In the rows, zero is written as 128.
Known rows:
paklor: [129 167 147 136 212 121 176 123  78 123 138 182 133 112 130 109 151 109
 107 154 127 119 147 147 175 128 160 131]
pulek: [128 128 111 140 118 139 132 124 131 131 135 145 141 120 122 130 124 129
 143 130 126 133 141 127 105 121 105 117]
trakli: [141 123 122 145  79 141 152 122 128 128 131 138 152 118 133 118 142 141
 142 125 127 132 136 127 103 127 119 119]
rustasto: [130 107 154 158 241 130 153 133 157 129 112 195 141 112 135 122  99 103
 148 131 128  88  95 102 135 123 127 143]
devuplin: [121 104 128 130 114 145 143 117 153 115 134  89 147 131 128 125 150 131
 117 126 127 140 155 120  70 120 110 109]
zate: [132 161 120 129 112 142 131 125 112 137 139 131 126 119 123 132 135 132
 129 143 123 142 158 143 132 137 133 123]
plaror: [135 143 108 145 123 125 103 133 128 138 123 120 130 116 121 132 114 116
 134 138 127 128 144 129 136 133 106 130]
stovas: [124 123  94 140  89 141 148 117 115 136 133 113 136 121 109 132 124 117
 150 141 124 129 137 122  98 121 119 119]
tagul: [123 123 121 142 106 147 133 118 125 129 132 133 129 131 125 126 145 127
 151 130 124 129 131 134 104 123 105 114]
sketi: [133 157 128 133 117 139 155 118 102 125 140 135 132 116 130 112 153 134
 121 159 122 137 144 139 122 132 144 122]
drastes: [149 125  94 145  89 135 149 118 125 131 129 170 152 111 146 120 140 139
 166 111 128 119 143 114  96 125 126 131]
staflo: [145 137 126 154  94 137 137 125 134 127 129 103 157 109 118 136  76 139
 123 145 121 141 142 123 122 117 131 117]
plito: [130 119 117 128 122 140 110 132 167 136 127 125 127 128 123 148 114 115
 139 109 125 123 152 112 104 127 111 117]
lobrukar: [132 145 114 145 117 142 130 129 119 144 128 158 118 120 121 121 108 123
 174 138 123 117 109 139 143 134 105 127]
pigrak: [131 136 128 132 146 135 125 126 137 138 133 129 129 124 124 134 134 120
 130 135 128 128 146 123 119 132 124 127]
ronaki: [132  98 127 173 199 128 137 124 166 121 118 176 160 108 131 116 109 122
 162 137 129  99  92  96 103 116  91 138]
drulus: [129 140 131 140 121 146 124 125 148 126 130 130 119 126 135 122 125 136
 148 129 123 128 126 136 116 131 108 116]
zoman: [131 131  97 128  74 152 113 125 145 133 133 128 127 138 109 155  91 132
 142 111 120 141 158 133 108 117 108 100]

Facts:
drulus Θ gugis; flonotran Θ gugis; skesir Θ drunas; skesir Θ flatra; skesir Θ volotun; flofovom Θ fedo
leku Θ zoman; leku Θ fovifes; leku Θ brevo; plivida Θ zoman; plivida Θ fovifes; dridra Θ klemer
brufom Θ bruto; reskes Θ gugis; reskes Θ kebak; reskes Θ gidrer; flesku Θ dugru; magros Θ goviga
giton Θ klopem; giton Θ velus; klemer Θ goviga; nupem Θ bosir; vistu Θ klemer; vistu Θ sotom
gidranar Θ sotom; ruklel Θ fovifes; plegru Θ paklor; plegru Θ trize; bistis Θ drastes; dugru Θ flonotran
bestil Θ bireflil; fedo Θ drunas; fedo Θ suda; fedo Θ plaror; rotrum Θ bruto; rotrum Θ bosir
ninunim Θ kebak; ninunim Θ gidrer; tostur Θ drunas; mibri Θ sipibrin; mibri Θ sustogrun; bosir Θ brevo
zoman Θ brunuven; sipibrin Θ plerenal; velus Θ gugis; putigo Θ stovas; bropu Θ dugru; bropu Θ plivida
bropu Θ velus; bropu Θ leku; bropu Θ ploflak; drunas Θ plerenal; drunas Θ stiklek; gratar Θ ketel
klekli Θ klopem; klekli Θ dugru; staflo Θ brevo; gidrer Θ bestil; felapi Θ bestil; felapi Θ skuvuben
felapi Θ klopa; gruklim Θ riki; gruklim Θ brevo; gruklim Θ ploflak; devuplin Θ deska; stovas Θ tostur
flatra Θ riki; riki Θ plivida; riki Θ velus; zikol Θ skuvuben; zikol Θ suda; deska Θ ruklel
deska Θ fedo; trakli Θ skigok; namak Θ zoman; plerenal Θ fovifes; tedro Θ brevo; kozum Θ vidra
brunuven Θ bireflil; drastes Θ stunen; viplum Θ zikol; vidra Θ rustasto; vidra Θ trize; tugruk Θ fepusti
pidron Θ bosir; pidron Θ riki; pidron Θ gidrer; nufar Θ bosir; nufar Θ duti; skigok Θ bropu
skigok Θ stunen; bruto Θ ploflak; sotom Θ volotun; lipla Θ drulus; suda Θ volotun; kebak Θ plerenal
goviga Θ bropu; klopem Θ dugru; rustasto Θ platre; rustasto Θ namak; plaror Θ tedro; ruvola Θ putigo
ruvola Θ gruge; ruvola Θ sotom; ketel Θ nufar; ketel Θ dridra; sketi τ lipla; volotun τ tagul
drulus τ nisu; lobrukar τ namak; flonotran τ pozul; skesir τ fepusti; gruge τ vuskik; leku τ velus
zate τ flonotran; plivida τ duku; plito τ zofle; brufom τ patreban; vuskik τ gadanu; retripla τ liplek
klemer τ tugruk; kloklafom τ drulus; platre τ paklor; nupem τ stisi; pozul τ sketi; kluplek τ betral
stufa τ reskes; duti τ stovas; gidranar τ ronaki; nobrik τ skesir; klopa τ plivida; betral τ retripla
zogol τ kiplin; dugru τ stibas; fabin τ ketel; bestil τ brestin; fedo τ ruklel; rotrum τ kebak
bireflil τ rotrum; tostur τ fabin; triklezam τ bireflil; grefloklo τ kloklafom; tagul τ dugru; fepusti τ klizom
liplek τ gidrer; drobraluk τ flude; viklur τ plito; treflu τ gruge; bragrer τ sipibrin; zofle τ tostur
stago τ sustogrun; zoman τ vidra; velus τ skigok; bropu τ letun; gugis τ drobraluk; ronaki τ rustasto
drustos τ zeduk; patreban τ duti; staflo τ zogol; duku τ brufom; gidrer τ zate; klizom τ truklam
gruklim τ brunuven; devuplin τ nupem; stovas τ tedro; napak τ leku; begror τ devuplin; namak τ vuvegus
moklan τ bikler; nisu τ gruklim; tedro τ simun; brunuven τ bestil; vidra τ napak; tugruk τ drustos
bikler τ plerenal; paklor τ goviga; skigok τ tima; gadanu τ klemer; bruto τ klopa; vuvegus τ triklezam
lipla τ platre; tima τ kluplek; drastun τ viklur; stipek τ moklan; kebak τ volotun; goviga τ stipek
klopem τ begror; flude τ nobrik; truklam τ skizak; vome τ klopem; rustasto τ treflu; plaror τ gratar
zeduk τ drastun; simun τ vome; ketel τ zoman; sketi ω 526; volotun ω 231; drulus ω 526
lobrukar ω 526; flonotran ω 691; skesir ω 640; flofovom ω 250; pulek ω 56; gruge ω 250
leku ω 691; zate ω 231; plivida ω 428; plito ω 231; dridra ω 231; brufom ω 691
fovifes ω 56; reskes ω 640; vuskik ω 526; flesku ω 640; magros ω 691; giton ω 526
retripla ω 231; stibas ω 526; klemer ω 526; kloklafom ω 231; brevo ω 526; platre ω 691
nupem ω 691; pozul ω 250; kiplin ω 691; vistu ω 231; kluplek ω 640; stufa ω 231
ploflak ω 56; duti ω 640; gidranar ω 526; ruklel ω 640; plegru ω 56; nobrik ω 56
klopa ω 56; betral ω 691; zogol ω 428; bistis ω 526; dugru ω 428; fabin ω 250
bestil ω 691; fedo ω 526; rotrum ω 526; ninunim ω 250; bireflil ω 250; tostur ω 231
stunen ω 231; triklezam ω 231; grefloklo ω 640; tagul ω 428; stisi ω 231; fepusti ω 250
skizak ω 691; liplek ω 640; drobraluk ω 526; viklur ω 428; mibri ω 691; treflu ω 250
bosir ω 640; trize ω 56; bragrer ω 526; zofle ω 526; stago ω 250; zoman ω 691
sipibrin ω 526; velus ω 250; putigo ω 56; bropu ω 56; gugis ω 56; drunas ω 526
ronaki ω 56; drustos ω 526; gratar ω 231; klekli ω 428; patreban ω 56; staflo ω 691
duku ω 231; gidrer ω 56; klizom ω 428; stiklek ω 640; felapi ω 231; gruklim ω 640
devuplin ω 428; stovas ω 428; flatra ω 231; letun ω 56; sustogrun ω 526; riki ω 526
napak ω 640; begror ω 691; zikol ω 56; deska ω 250; trakli ω 428; namak ω 428
skuvuben ω 691; moklan ω 526; nisu ω 526; plerenal ω 250; tedro ω 526; kozum ω 640
brunuven ω 526; drastes ω 56; viplum ω 56; vidra ω 231; tugruk ω 691; bikler ω 231
pidron ω 691; paklor ω 640; nufar ω 56; skigok ω 56; gadanu ω 428; bruto ω 428
brestin ω 231; vuvegus ω 231; sotom ω 691; lipla ω 231; tima ω 231; suda ω 231
drastun ω 231; stipek ω 250; kebak ω 231; goviga ω 56; klopem ω 231; pigrak ω 231
flude ω 250; truklam ω 691; vome ω 428; rustasto ω 231; plaror ω 640; zeduk ω 526
ruvola ω 250; simun ω 640; ketel ω 691

Rows:
No name comes twice in this set of rows, the named rows included.
[140  83 100 140 110 113 178 117 143 165 111 195  65 104 114 158 186 147
 124 120 166 118 133 159 139 132 110 142] => fepusti
[127 119 118 131  99 149 118 129 160 138 124 117 117 131 119 142 112 119
 143 107 124 120 150 122  94 124 118 117] => zofle
[132 149 108 134  66 144 120 125 112 128 143 129 127 118 121 130 130 147
 134 139 124 150 156 147 120 123 112 108] => gidrer
[126 107 135 162 176 126 146 126 156 144 106 164 162 107 119 109  81  97
 168 147 130  96  89  90 120 133 105 150] => gidranar
[133 150 137 145 146 124 156 115  82 118 138 135 148 109 139 107 190 137
 122 166 131 140 141 141 112 133 133 127] => stipek
[135 155 127 141 121 140 129 130 117 143 126 149 128 115 122 131 100 124
 152 145 121 126 130 133 147 135 132 123] => duku
[135  99 130 174 176 127 144 127 155 126 114 163 149 111 137 117 135 114
 153 127 130  93 102 105 104 123  90 136] => treflu
[145 133 131 135 131 141 141 126 151 110 131  51 139 106 129 143 121 136
  79 130 120 126 178 107  59 105 173 124] => sipibrin
[120 125 106 118 101 140  97 128 150 150 132 112 124 133 111 152 115 108
 141 111 130 122 162 117 103 131 116 115] => tostur
[134 164 155 134 130 133 131 125 116 119 142 120 140 112 145 114 149 146
 105 159 125 153 146 149 136 142 131 122] => lipla
[131 107 110 144  97 151 128 124 151 128 122 122 134 129 120 137 116 124
 145 113 125 121 139 117  89 116  99 113] => viklur
[130 107 131 155 185 134 140 126 169 132 116 143 140 117 133 119 108 114
 156 127 127  99 106  96  99 122 109 137] => vuskik
[149 133 158 140 111 122 121 132 157 112 127  30 163 102 137 139 138 134
  62 135 123 143 196 110  96 117 162 129] => reskes
[130 137 119 145 125 147 159 122 107 130 129 168 119 125 119 123 121 123
 160 136 122 123 118 142 133 121 107 115] => namak

Now the same elements, written a new way:
Known rows:
stisi: [148 110 135 111 100 126 145  94 116 133 159  94 150 101 145 158 141 122
 104 175 128 159  69 163 155 124 153  98 135 109 165 105 124  89 148 135
  93 122  90 118 138 117 100 104 115 113  89 155 151 132 154 141  85 114]
gugis: [110 124  95 104 134 102 136 111  82 129 189 146 135 102 153  72 125 139
 122 180 142  95 110 106 108  66 137 144 115  91 124 131 161 138 128 102
 105 113 129 156 111 145 108  87  82 152 145 127  98  58 124  97 126 188]
plivida: [ 95 139 123 102 113 137 163 101 110 144 139 113 136 155 120 105 124 122
  51 183 121 137 131 134 131 129 144 111 100 110 163  96 169  59 142 103
 158 114  99 126  85 138  76  82 135  97 114 154  97 128 125 146  77 121]
tostur: [125 101 140  84  82 130 180 167 161 118  92 134 121 157 136 138 140 107
 121 104 140 142  75 120 135 101 161 154 142 178 100 187 125  89  85  73
  90 129 120 125 147 160 160 130 121  90 116 133 165 144 144 104 118 128]
riki: [ 96 144 136 115 128 135 164 123 119 141 114 145 138 138 130 117 124 135
 108 139 127  89 135 108 111 109 129 132  93 136 141 103 177  96 129  82
 144 105 115 124 104 143 121 100 131 113 135 125  99  98 137 117 110 133]
sotom: [117 108 137 103 132 139 164 159 128 119 127 112 139 134 160 142 136 118
 104 130 135 128 108 125 117 123 146 177 109 127 109 112 156  78 115 112
  90  98 144 143 151 146 124 104 115 134 139 128 152 100 124 108 119 111]
goviga: [137 143 129 111 103 123 142 133 105 127 137 108 132 126 117  98 127  84
 101 143 171 113 150 120 121  71 125 187 108 117 142  68 181 122  88 146
 110 110 169 176 149 129 157  56 164 116 127 102 115 121 142 161 100 157]
drastes: [132 143 122 120  91 115 130 106 119 127 154 129 137 140 126 121 115 104
 111 147 123 120 118 130 108  94 133 136 137 122 153 115 131 132 119 125
 107 100 137 153 114 127 122  90 127 130 130 134 127  95 144 146 103 144]
bireflil: [ 97 179  81 114 138  70 139 138 180 174 153 114 173  87 166 176 147 101
  79 113 146 145 115  85 139 193 124 146 109 144 151 118 147 182 128  54
 135  43 112 101 142 143 136 110 140 126 103 162 134  56 127 124 151 149]
zate: [152 105 153 130 121 126 145 105 126 125 130 101 137  83 105 140 138  82
 145 124 198 142  97 134 163  92 136 152 135 141 146  99 155 144 101 162
 111 127 135 142 170 132 197  89 137 102  99 117 159 155 186 155  97 159]
bruto: [112 149 116 107 110 134 154 113  90 120 141 118 138 160 121 119 118 123
  60 178 112 126 127 144 125 105 126 118  90 115 179  89 153  51 137 109
 132 103 108 129  98 125  91  77 143 111 115 146 109 117 137 147  84 114]
bestil: [ 86 108 119 111 143 125 167 117 116 154 140 134 136 108 155  99 127 128
 116 133 152 126 115 103 117 115 162 136 125 105 115 117 164 133 133 103
 123 106 121 135 107 135 118 114  99 130 126 130 112  83 122 106 116 153]
stibas: [106 157 122 172 134 110 137 122 177 132 123 130 145 125 122 200 124 104
 129 103 124 115 121 120  90 171 110 124 102 128 158  73 138 138 149 115
 151  46 106 120 113 118 149 118 106 121 130 142 152  68 147 140 113  90]
rotrum: [102 212 139 143 105 124 137 114 179 154 100 143 152 145 138 208 120 108
 114  82 109  96 166  96  89 179 100 138 102 144 156  46 154 148 129  76
 161  62 138 124  99 112 117 112 163 125 134 142 123  73 128 148 109  81]
kluplek: [160 120 156 143 109 130 148 113 157 112 111 105 123 116  91 127 132  84
 139 136 177 146  99 151 144  88 138 136 131 167 147 120 143 120 107 147
 108 120 113 133 158 130 200 104 134  91 114 110 158 154 192 134  98 152]
vuskik: [ 98 122 128 140  99 141 140 130 122 100 105 186 117 182 107 140 115 147
 136 123 108 104  95 151  89  96 125 102 155 156 138 159 111  88 134 111
 113  91  83 113 105 135 136 139  59 108 141 120 170 112 153 122 115  95]
felapi: [109 104 144 106 101 132 163 100 147 159 117 128 124  99 147 153 141 116
 141 122 145 129 102 119 142 111 161 140 160 118 101 117 133 146 127  85
 107 130 134 119 110 142 107 116 131  98 106 149 128 135 121 123  95 139]
lobrukar: [110 158 121 179 134 113 137 117 178 134 130 135 156 127 121 196 121 100
 127 104 130 120 126 122  97 176 110 123 109 128 154  79 133 133 150 121
 148  50 106 119 117 115 155 124 108 125 136 142 148  67 148 131 109  92]

Rows:
No name comes twice in this set of rows, the named rows included.
[144 156 119  94 112 125 143 119  96 135 149 117 155 106 156 124 134 125
 104 153 140 122  95 128 123  82 122 127 120 139 159 122 152 122 126 101
 105 105 107 126 146 124 137  94 132 145 110 129 148  86 163 113 122 152] => stunen
[119 102 135 119 114 140 158 102 112 121 152  92 153 133 132 132 128 117
  80 174 115 167  79 165 130 133 163  92 137 108 178  85 138  63 162 148
 117 111  94 114 112 126 100  99 106 111  99 159 143 125 158 153  78  97] => begror
[100 127 127 130 143 129 150  98 102 125 139 172 138 122 117 118 128 139
 147 154 127  80 116 106 100  96 125 118 119 112 137  94 173 132 156 106
 143 103 112 121  85 136 110 108 104 118 138 118 102  87 140 117 111 148] => drulus
[144 107 150 135 126 125 143 110 126 127 136 105 136  76 120 144 135  98
 144 130 172 140 100 139 152  90 137 144 130 116 141  86 154 148 122 160
  97 117 133 135 164 128 164 101 124 111 112 126 159 133 170 147 109 144] => bikler
[125 123 132  76 109 128 167 123 131 149 127 117 132 110 169 139 142 126
 121 138 149 130 112 112 133 109 147 151 126 129 117 113 159 117 110  75
 107 130 132 126 127 144 115 107 140 122 113 141 128 119 127 106 112 140] => flatra
[106 101 118  87 101 126 147 179 129 122 120 161 125 168 167 150 139 132
 113 115 116 126  60 135 128  98 143 163 148 167 116 181 114  82 100  82
  61  97 118 118 165 166 108 129 101 116 135 135 184 126 120 101 144 115] => gruge
[151 121 148 136  84 125 147 122 150 113 101 121 122 134  98 127 133 104
 134 122 150 141  92 161 135  78 137 133 152 168 139 156 119 114 101 122
 107 117  98 125 146 131 194 116 119  95 106 111 170 145 187 127 102 141] => napak
[101 130 131 155 143 114 142 109 132 157 116  81 126  59 113 132 121 101
 110 145 204 157 174 167 166  77 141 157 113 110 157  99 158 149  86 161
 119 111  96 137 155 112 181 100 125 112 106 108 151 170 193 115 103 176] => paklor
[136 101 155 146 111 137 160 129 125 114 116 111 136 123  91 113 123  85
 139 122 168 155 101 129 128  99 142 136 138 159 146 106 156 126 107 174
 117 111 134 137 150 119 199  97 117  92 113 106 157 143 186 175 107 136] => betral
[ 56 187  94 163 116  91 138 121 183 176 112 122 142 119 124 173 115 111
  78 109 136 131 179 127 111 162 132 136 100 119 152  97 146 158 121  80
 168  44 109 124  88 108 139 115 129 120 117 147 124  94 123 133 121 122] => namak
[155 142 133  72  89 138 160  76  90 136 163  97 158 107 147 119 134 123
  80 193 112 157  66 130 140 122 147  87 122 129 182  96 149  74 158  96
 122 143  99 115 107 136  83  87 157 111  80 163 108 116 147 140  85 140] => klopem

The same elements again, as new rows of numbers:
Known rows:
brunuven: [113 127 132 115 117 131 151 116 144 135 117 107 133 131 140]
tagul: [135 131 132  91 110 132 149 123 141 120 124 113 121 131 137]
nisu: [117 131 132 124 112 129 148 115 138 137 122 114 129 133 142]
rotrum: [109 148 125 129 108 124 142 113 136 134 103 131 125 138 149]
gadanu: [130 120  90  88  98 116 144 117 142 118 113  97 100 128 158]
tima: [109 108 155  98 108 158 159 120 143 167 135 125 154 149 137]
stipek: [127 132 123 150 112 127 133 109 138 135 108 124 151 113 168]
klopa: [138 112 126 118 122 130 148 124 150 120 125  98 133 122 114]
flonotran: [147 113 144 128  91 138 120 113 147 109 107 135 145 143 151]
pozul: [133 128 138 151 110 137 133 107 140 129 110 132 162 117 174]
simun: [161 136 148 129 105 119 128 132 133 123 122 118 146 130 101]
namak: [147 133 148  78 116 133 151 120 137 122 128  96 141 131 143]
letun: [107 117 112  92 127 137  90 116 121 116 130 123 142 141 120]
dridra: [ 83 137 114  90 112 133  96 115 120 140 134 142 148 134 132]
kiplin: [104 107 125  97 110 132  85 117 117 117 128 125 143 153 111]
sotom: [103 107 129 102  99 128  81 112 115 131 143 136 134 138 112]
skuvuben: [ 98  92 121  93 110 136  93 117 130 119 136 111 144 139 100]
zikol: [103 111 110  93 124 138  94 114 132 119 130 121 139 131 112]

Rows:
No name comes twice in this set of rows, the named rows included.
[137 111 138 121  94 127 127 117 133 126 117 117 132 145 127] => truklam
[ 58  99  96  88 146 145 118 123 151 108 130  93 146 133 102] => sustogrun
[133 134 136 126  93 123 117 115 130 130 104 135 129 151 123] => nupem
[163  99 163 111  86 147 120 118 144 137 123 130 151 146 139] => liplek
[153 130 132 130 101 130 122 110 139 112 110 132 135 119 162] => goviga
[105 115 122 100 115 133  88 110 118 137 148 130 132 122 118] => putigo
[107 160 144 136 124 122 152 127 136 132 122 117 137 117 108] => tedro
[180 109 177 106  93 128 129 109 131 112 123  88 177 123 162] => platre
[135 120 121 123 112 134 135 118 133 124 114 120 131 141 135] => bropu
[117 131 134 126 108 131 148 112 142 126 119 120 134 123 156] => moklan
[139 108 184  64 121 150 174 114 123 184 137  69 180 162 147] => vidra
[115 116 109  91 105 134  70 122 121 114 114 140 145 167 119] => flesku
[117 119 157 105 105 153 149 117 145 151 130 127 158 134 150] => retripla
[ 81 131  97 119 134 135  93 111 124 132 111 132 156 140 129] => ninunim
[124 148 130  95 109 130 147 125 145 128 126 121 118 124 118] => devuplin

